Below is a small trained network, with its code and all its weights. Each question gives an input and a class and asks what happens when units are switched off, that is, made to give their printed mean instead of their output.

import numpy as np


def w(rows, s, z=0):
    codes = np.array(rows[::2]) - 128.0
    scale = np.full(codes.shape[1], s)
    scale[-1] = z or s
    return codes * scale


def f(y):
    return np.maximum(y, 0)


def log_softmax(a):
    a = a - a.max(-1, keepdims=True)
    return a - np.log(np.exp(a).sum(-1, keepdims=True))


def net(x, mask):
    res = np.array(x, float).reshape(1, 7) / 4 @ E
    y = f(res @ A[0][:, :-1].T + A[0][:, -1])
    res = res + np.where(mask, y, B[0][:, -1]) @ B[0][:, :-1]
    return log_softmax(res[-1] @ U[:, :-1].T + U[:, -1])


A, B = {}, {}
E = w([
[135,111,203,180,239,41,53,74,172,47,150,135],'x0',
[194,215,91,158,168,80,87,163,163,194,30,85],'x1',
[190,130,124,33,91,74,15,44,78,204,163,228],'x2',
[125,125,126,125,139,117,137,135,120,130,130,128],'x3',
[219,57,173,54,208,187,152,148,185,184,171,92],'x4',
[19,208,236,108,133,146,77,219,140,184,191,131],'x5',
[28,148,88,2,124,76,150,41,198,122,110,59],'x6',
],0.0055)
A[0] = w([
[220,113,53,146,134,123,121,94,127,81,53,90,150],'N1',
[129,107,222,178,206,67,77,68,155,49,133,146,100],'N2',
[126,48,151,148,97,181,129,157,63,54,185,189,134],'N3',
[146,99,178,160,191,83,80,83,176,59,128,143,40],'N4',
[179,53,190,103,214,156,113,135,193,160,149,102,171],'N5',
[217,244,95,166,164,62,74,163,167,224,3,74,253],'N6',
[201,72,148,86,221,190,146,154,163,241,159,78,182],'N7',
[120,130,75,86,28,201,210,164,71,220,96,128,103],'N8',
[193,75,144,63,162,177,156,119,188,160,137,119,162],'N9',
[189,66,82,148,98,107,138,115,112,78,104,144,83],'N10',
[202,186,108,201,152,138,88,184,123,170,82,141,152],'N11',
[143,91,94,126,129,128,134,86,113,116,90,126,51],'N12',
[120,138,64,74,39,202,163,181,83,193,101,122,69],'N13',
[160,113,169,207,139,170,106,178,57,159,145,168,44],'N14',
[136,150,84,99,32,214,197,156,102,232,112,124,114],'N15',
[133,121,206,174,170,66,103,68,139,52,127,123,98],'N16',
[86,184,70,145,51,113,136,137,77,98,122,161,161],'N17',
[109,118,119,212,150,171,171,201,135,60,116,63,67],'N18',
[109,142,158,159,181,86,73,113,134,83,137,127,104],'N19',
[110,55,165,103,124,194,129,97,123,98,201,153,206],'N20',
[73,119,102,69,137,105,138,63,153,139,116,86,116],'N21',
[209,53,160,59,150,204,160,143,196,189,171,92,115],'N22',
[148,121,194,117,214,75,101,119,189,66,139,151,117],'N23',
[173,127,160,203,130,141,119,172,68,118,143,187,130],'N24',
[51,172,89,196,76,82,111,105,58,68,71,153,161],'N25',
[174,143,110,50,101,97,57,75,65,198,163,206,56],'N26',
[73,166,81,37,137,109,125,63,194,143,121,66,101],'N27',
[173,101,155,61,77,90,49,48,83,205,185,205,79],'N28',
[63,145,134,58,103,94,161,68,183,99,124,111,111],'N29',
[67,188,186,90,113,121,76,202,136,156,180,130,94],'N30',
[198,130,145,211,140,164,114,175,45,134,148,192,126],'N31',
[191,92,80,157,119,120,146,87,123,102,109,151,112],'N32',
[73,33,166,110,64,175,161,77,50,19,216,179,229],'N33',
[178,66,73,141,128,138,149,58,95,95,91,118,64],'N34',
[178,64,73,131,99,142,151,61,111,60,143,144,127],'N35',
[68,201,211,111,106,165,51,211,133,195,160,131,103],'N36',
[119,98,158,148,160,149,228,166,169,66,136,59,137],'N37',
[68,188,189,131,144,157,112,178,158,179,177,127,58],'N38',
[92,133,101,163,156,166,213,171,186,105,113,57,57],'N39',
[83,136,132,134,159,152,179,143,154,83,92,32,63],'N40',
[47,177,199,116,134,154,71,172,156,166,195,152,73],'N41',
[49,144,93,18,119,70,157,80,192,135,119,67,87],'N42',
[196,98,169,196,103,161,131,189,59,144,139,192,81],'N43',
[74,174,214,126,133,127,89,164,90,170,178,134,83],'N44',
[204,93,79,130,120,122,170,72,137,85,92,159,47],'N45',
[96,178,124,185,80,82,89,115,68,77,112,166,160],'N46',
[164,132,108,66,131,92,43,90,83,203,117,180,70],'N47',
],0.0057,0.0038)
B[0] = w([
[85,146,66,113,158,150,186,116,170,170,130,146,193],'N1',
[112,74,127,185,117,61,86,101,156,193,171,77,203],'N2',
[118,122,119,40,112,155,98,151,188,136,103,82,204],'N3',
[134,71,146,174,130,57,99,101,141,190,173,93,173],'N4',
[109,176,112,150,111,174,104,62,67,134,124,104,206],'N5',
[77,149,57,3,109,149,92,206,202,124,162,40,250],'N6',
[102,192,120,147,131,210,88,56,37,95,123,100,222],'N7',
[135,44,173,202,111,53,70,103,127,186,186,68,220],'N8',
[103,187,123,170,140,197,96,87,67,130,131,116,193],'N9',
[115,135,98,142,159,139,179,96,145,155,99,159,167],'N10',
[113,124,148,22,104,158,76,156,180,120,75,113,201],'N11',
[135,135,123,138,167,113,196,124,152,134,107,151,143],'N12',
[116,44,169,223,109,7,92,94,139,208,177,50,200],'N13',
[177,57,191,85,113,136,147,89,138,72,51,168,183],'N14',
[133,64,142,202,112,46,67,89,150,196,153,86,216],'N15',
[121,93,149,172,126,91,89,111,144,187,166,81,183],'N16',
[113,174,127,161,154,174,80,62,65,132,130,58,196],'N17',
[196,157,151,179,46,113,139,181,180,36,175,184,192],'N18',
[115,78,119,157,137,99,103,109,144,183,163,86,170],'N19',
[98,162,78,61,120,167,95,160,161,135,140,71,209],'N20',
[145,80,178,101,114,156,105,115,153,93,58,179,173],'N21',
[117,185,140,156,164,186,96,60,53,110,126,98,203],'N22',
[131,100,130,167,92,95,88,104,122,180,159,104,188],'N23',
[141,82,199,74,104,151,110,104,131,106,43,142,197],'N24',
[117,219,127,138,146,206,102,50,40,99,130,86,210],'N25',
[218,183,163,225,71,96,166,198,168,41,209,184,203],'N26',
[160,76,210,99,102,153,107,115,122,70,50,178,186],'N27',
[197,203,144,192,65,118,168,197,179,41,209,181,214],'N28',
[148,87,182,86,118,145,116,101,131,102,63,141,181],'N29',
[113,140,58,166,185,150,198,94,159,185,69,188,189],'N30',
[137,81,194,62,118,159,126,99,143,105,60,168,212],'N31',
[101,133,82,130,170,130,172,109,147,150,102,156,172],'N32',
[79,161,56,9,140,159,82,209,208,155,167,33,254],'N33',
[107,135,80,157,187,133,227,115,165,185,103,188,169],'N34',
[92,143,78,126,172,146,187,125,172,183,116,160,183],'N35',
[113,129,74,154,172,145,193,84,174,177,107,166,207],'N36',
[177,190,108,161,82,141,112,153,137,79,184,170,201],'N37',
[134,128,58,162,176,131,221,92,151,175,102,203,178],'N38',
[195,155,147,193,53,102,134,173,150,70,178,167,180],'N39',
[194,147,170,172,57,139,142,173,159,50,165,182,171],'N40',
[121,131,60,136,185,134,217,89,161,168,93,181,191],'N41',
[162,63,233,103,107,144,120,99,125,76,40,188,193],'N42',
[162,78,196,79,128,133,111,101,137,97,50,163,200],'N43',
[126,128,62,129,180,138,212,100,156,170,99,177,183],'N44',
[120,114,45,146,186,116,210,89,153,155,117,192,166],'N45',
[110,170,124,138,134,215,110,70,44,126,110,64,197],'N46',
[200,189,141,172,87,126,165,191,163,34,192,165,189],'N47',
],0.0048,0.008)
U = w([
[182,167,147,185,87,105,166,184,156,46,192,179,94],'0',
[111,114,75,136,203,123,255,100,155,192,88,183,96],'1',
[124,25,154,184,123,49,67,105,129,208,166,81,102],'2',
[148,45,214,54,118,139,110,113,133,80,20,170,102],'3',
[117,142,116,107,125,141,110,128,133,132,127,125,254],'4',
[114,201,121,137,150,175,94,76,22,114,123,97,108],'5',
[104,140,82,8,128,130,95,192,184,141,147,76,119],'6',
[103,111,132,76,170,71,136,193,38,114,128,138,116],'7',
],0.0089,0.0086)

Each question gives the input, the list of numbers given to net, and the class t.
The units are the neurons (one row each of A and B). Each row of codes is followed by its name. A weight is (code - 128) times the scale printed after its matrix; where a second scale follows, it is the last column's (A, B and U).
mask holds one flag per neuron, in row order. A switched-off neuron (its flag False) gives its mean, the last column of its row in B, instead of its output. The means were averaged over made-up inputs and are rounded, as every weight is.
A unit's drop is (log p(t) with every unit on - log p(t) with that unit switched off) / (log p(t) with every unit on - log p(t) with every unit switched off).
The circuit of an input: a set's keep is (log p(t) with only the set's units on - log p(t) with every unit switched off) / (log p(t) with every unit on - log p(t) with every unit switched off). Starting from the 12 units with the biggest drops (on a tie, the unit counted first), units are removed one at a time, each time the one whose removal leaves the highest keep (on an exact tie, the one counted first), for as long as the keep stays at least 0.8.
circuit, biggest first: the units of the circuit, biggest drop first
most important unit: the unit with the biggest drop
top k neurons: the k neurons with the biggest drops, biggest first
drop when u is switched off: that unit's drop, to one decimal
input [1,-7,-4,-4,-4,-4,6], class 6: circuit, biggest first => [N33]
input [7,-8,1,-1,-6,2,-3], class 6: top 2 neurons => [N33 N3]
input [2,6,-1,1,-5,4,7], class 3: circuit, biggest first => [N42 N27]
input [6,-2,8,0,-2,-3,-3], class 0: top 3 neurons => [N28 N26 N47]
input [-1,-7,-2,5,-2,-7,-3], class 1: circuit, biggest first => [N34 N35]
input [6,-4,-7,1,4,-1,5], class 0: circuit, biggest first => [N37 N40]
input [3,1,5,3,5,-1,-4], class 0: top 3 neurons => [N28 N26 N47]
input [3,8,8,2,-1,3,8], class 0: circuit, biggest first => [N26 N47]
input [1,-5,6,6,-1,-1,-6], class 0: top 2 neurons => [N28 N26]
input [-5,-2,-5,8,7,1,-8], class 3: top 4 neurons => [N43 N14 N31 N24]
input [-8,-7,-2,8,-5,-6,-3], class 2: top 2 neurons => [N8 N13]
input [7,0,0,0,8,1,8], class 3: top 3 neurons => [N42 N27 N21]
input [7,-5,6,2,2,7,0], class 1: circuit, biggest first => [N41 N44]
input [-3,1,-6,4,8,-2,-7], class 5: circuit, biggest first => [N7]
input [-3,8,8,3,-7,2,5], class 0: top 2 neurons => [N26 N47]
input [5,-1,7,4,8,2,5], class 5: circuit, biggest first => [N7 N5]
input [-6,4,7,1,0,3,-5], class 0: top 3 neurons => [N26 N28 N47]
input [-1,-5,3,4,7,2,-6], class 5: circuit, biggest first => [N7 N22]
input [0,-7,7,-4,8,-2,-7], class 5: top 2 neurons => [N22 N7]
input [3,-3,2,-5,4,5,8], class 3: most important unit => N42
input [1,-7,5,-4,-3,-3,-5], class 6: top 3 neurons => [N33 N3 N20]
input [2,-1,5,1,2,4,-4], class 0: top 2 neurons => [N28 N26]
input [-2,6,-1,-2,-4,-4,-2], class 6: top 2 neurons => [N6 N11]
input [1,2,-1,-4,8,-5,5], class 5: drop when N9 is switched off => 0.1
input [-4,-3,-6,6,3,1,-4], class 0: drop when N25 is switched off => 0.0
input [0,-2,2,-5,8,1,6], class 5: drop when N31 is switched off => 0.1
